Here is a tiny trained network, its code and every weight. The questions are about switching its units off for an input and a class, where a switched-off unit gives its printed mean instead of its output.

import numpy as np


def w(rows, s, z=0):
    codes = np.array(rows[::2]) - 128.0
    scale = np.full(codes.shape[1], s)
    scale[-1] = z or s
    return codes * scale


def norm(h):
    return h / np.sqrt((h * h).mean(-1, keepdims=True) + 1e-5)


def f(y):
    return y / 2 * (1 + np.tanh(0.7978845608 * (y + 0.044715 * y**3)))


def log_softmax(a):
    a = a - a.max(-1, keepdims=True)
    return a - np.log(np.exp(a).sum(-1, keepdims=True))


def net(x, mask):
    res = np.array(x, float).reshape(1, 5) / 4 @ E
    u = 0
    for l in range(4):
        y = f(norm(res) @ A[l][:, :-1].T + A[l][:, -1])
        res = res + np.where(mask[u : u + 10], y, B[l][:, -1]) @ B[l][:, :-1]
        u += 10
    return log_softmax(norm(res)[-1] @ U[:, :-1].T + U[:, -1])


A, B = {}, {}
E = w([
[201,139,188,254],'x0',
[188,14,112,127],'x1',
[179,157,203,73],'x2',
[129,130,127,128],'x3',
[128,128,128,128],'x4',
],0.0093)
A[0] = w([
[132,151,254,51,75],'L0N1',
[78,109,41,169,74],'L0N2',
[137,113,244,53,68],'L0N3',
[192,98,48,14,112],'L0N4',
[96,148,201,208,170],'L0N5',
[237,164,66,141,127],'L0N6',
[105,233,163,101,88],'L0N7',
[161,145,213,38,2],'L0N8',
[11,110,54,190,85],'L0N9',
[26,189,125,35,132],'L0N10',
],0.0093,0.0056)
B[0] = w([
[158,169,16,170,172],'L0N1',
[160,138,47,117,160],'L0N2',
[205,114,1,114,155],'L0N3',
[86,72,171,98,211],'L0N4',
[82,148,160,181,202],'L0N5',
[122,108,136,172,143],'L0N6',
[50,127,94,167,180],'L0N7',
[181,179,24,51,142],'L0N8',
[160,163,19,149,192],'L0N9',
[59,102,178,97,255],'L0N10',
],0.0089,0.0062)
A[1] = w([
[138,100,137,89,104],'L1N1',
[95,97,122,71,77],'L1N2',
[195,215,119,79,104],'L1N3',
[93,11,104,55,138],'L1N4',
[187,185,179,52,186],'L1N5',
[52,163,178,71,137],'L1N6',
[98,69,59,126,132],'L1N7',
[188,1,127,121,1],'L1N8',
[119,251,186,86,100],'L1N9',
[107,209,182,143,123],'L1N10',
],0.012,0.0065)
B[1] = w([
[97,135,128,99,135],'L1N1',
[149,197,179,133,166],'L1N2',
[195,48,63,197,134],'L1N3',
[138,198,179,53,254],'L1N4',
[158,215,2,182,146],'L1N5',
[48,173,121,117,195],'L1N6',
[136,140,91,87,199],'L1N7',
[192,35,168,92,163],'L1N8',
[83,5,59,175,156],'L1N9',
[58,71,141,195,167],'L1N10',
],0.0087,0.0082)
A[2] = w([
[166,84,178,97,21],'L2N1',
[108,115,217,187,3],'L2N2',
[88,102,103,84,108],'L2N3',
[89,91,123,87,78],'L2N4',
[105,141,157,130,30],'L2N5',
[122,69,90,165,87],'L2N6',
[77,140,82,158,207],'L2N7',
[189,175,9,146,74],'L2N8',
[69,121,176,98,12],'L2N9',
[151,105,238,194,22],'L2N10',
],0.015,0.0037)
B[2] = w([
[92,38,88,135,152],'L2N1',
[192,221,145,96,194],'L2N2',
[178,237,142,159,209],'L2N3',
[171,172,173,121,179],'L2N4',
[131,85,93,137,123],'L2N5',
[159,185,150,68,162],'L2N6',
[254,7,136,127,253],'L2N7',
[253,122,31,193,224],'L2N8',
[143,149,132,139,177],'L2N9',
[113,179,189,31,220],'L2N10',
],0.0066,0.0059)
A[3] = w([
[34,95,137,185,114],'L3N1',
[75,203,69,140,103],'L3N2',
[170,88,161,97,2],'L3N3',
[219,112,130,6,46],'L3N4',
[223,181,209,226,236],'L3N5',
[145,28,129,85,66],'L3N6',
[57,177,37,166,173],'L3N7',
[41,171,94,236,84],'L3N8',
[207,94,173,66,96],'L3N9',
[110,93,165,145,56],'L3N10',
],0.012,0.0037)
B[3] = w([
[147,40,156,120,158],'L3N1',
[160,110,153,171,167],'L3N2',
[132,62,128,149,133],'L3N3',
[123,134,136,210,219],'L3N4',
[79,217,88,11,254],'L3N5',
[94,120,175,199,146],'L3N6',
[188,106,154,184,189],'L3N7',
[157,51,154,151,179],'L3N8',
[78,86,116,211,184],'L3N9',
[135,133,116,123,122],'L3N10',
],0.012,0.0083)
U = w([
[39,206,167,38,225],'0',
[217,116,9,139,3],'1',
[78,4,205,184,151],'2',
],0.016,0.0027)

Each question gives the input, the list of numbers given to net, and the class t.
The units are the neurons (one row each of A and B). Each row of codes is followed by its name. A weight is (code - 128) times the scale printed after its matrix; where a second scale follows, it is the last column's (A, B and U).
mask holds one flag per neuron, layer by layer. A switched-off neuron (its flag False) gives its mean, the last column of its row in B, instead of its output. The means were averaged over made-up inputs and are rounded, as every weight is.
A unit's drop is (log p(t) with every unit on - log p(t) with that unit switched off) / (log p(t) with every unit on - log p(t) with every unit switched off).
The circuit of an input: a set's keep is (log p(t) with only the set's units on - log p(t) with every unit switched off) / (log p(t) with every unit on - log p(t) with every unit switched off). Starting from the 12 units with the biggest drops (on a tie, the unit counted first), units are removed one at a time, each time the one whose removal leaves the highest keep (on an exact tie, the one counted first), for as long as the keep stays at least 0.8.
units of the circuit, in order: the units of the circuit, biggest drop first
unit that matters most: the unit with the biggest drop
top k neurons: the k neurons with the biggest drops, biggest first
k most important neurons of layer l: the k neurons of layer l with the biggest drops, biggest first
drop of u: that unit's drop, to one decimal
input [-3,-8,-6,5,3], class 2: unit that matters most : L0N10
input [-4,0,5,4,-6], class 1: top 2 neurons : [L0N8 L0N1]
input [6,-8,6,-2,-8], class 2: top 3 neurons : [L1N10 L1N9 L0N7]
input [-6,6,-3,8,-1], class 0: top 4 neurons : [L1N4 L2N7 L2N8 L1N7]
input [6,-6,-7,0,7], class 1: units of the circuit, in order : [L1N4 L3N5 L2N7 L3N8]
input [-3,4,1,2,5], class 2: top 2 neurons : [L3N5 L1N8]
input [-5,6,1,-2,3], class 2: top 3 neurons : [L3N5 L1N8 L3N9]
input [7,7,4,-2,-2], class 0: top 2 neurons : [L3N5 L2N7]
input [-6,1,-7,2,-4], class 1: 2 most important neurons of layer 0 : [L0N9 L0N2]
input [8,1,8,-4,7], class 0: top 3 neurons : [L3N5 L0N5 L0N9]
input [-7,5,8,-6,0], class 1: 3 most important neurons of layer 1 : [L1N5 L1N3 L1N6]
input [-6,-1,7,7,-2], class 1: top 2 neurons : [L0N8 L0N1]
input [8,-1,-7,-5,7], class 0: drop of L3N5 : 0.3
input [8,6,3,0,-5], class 0: drop of L3N5 : 0.4
input [0,8,-6,5,-7], class 2: unit that matters most : L1N8
input [-3,-7,-5,5,-8], class 2: drop of L0N10 : 0.2
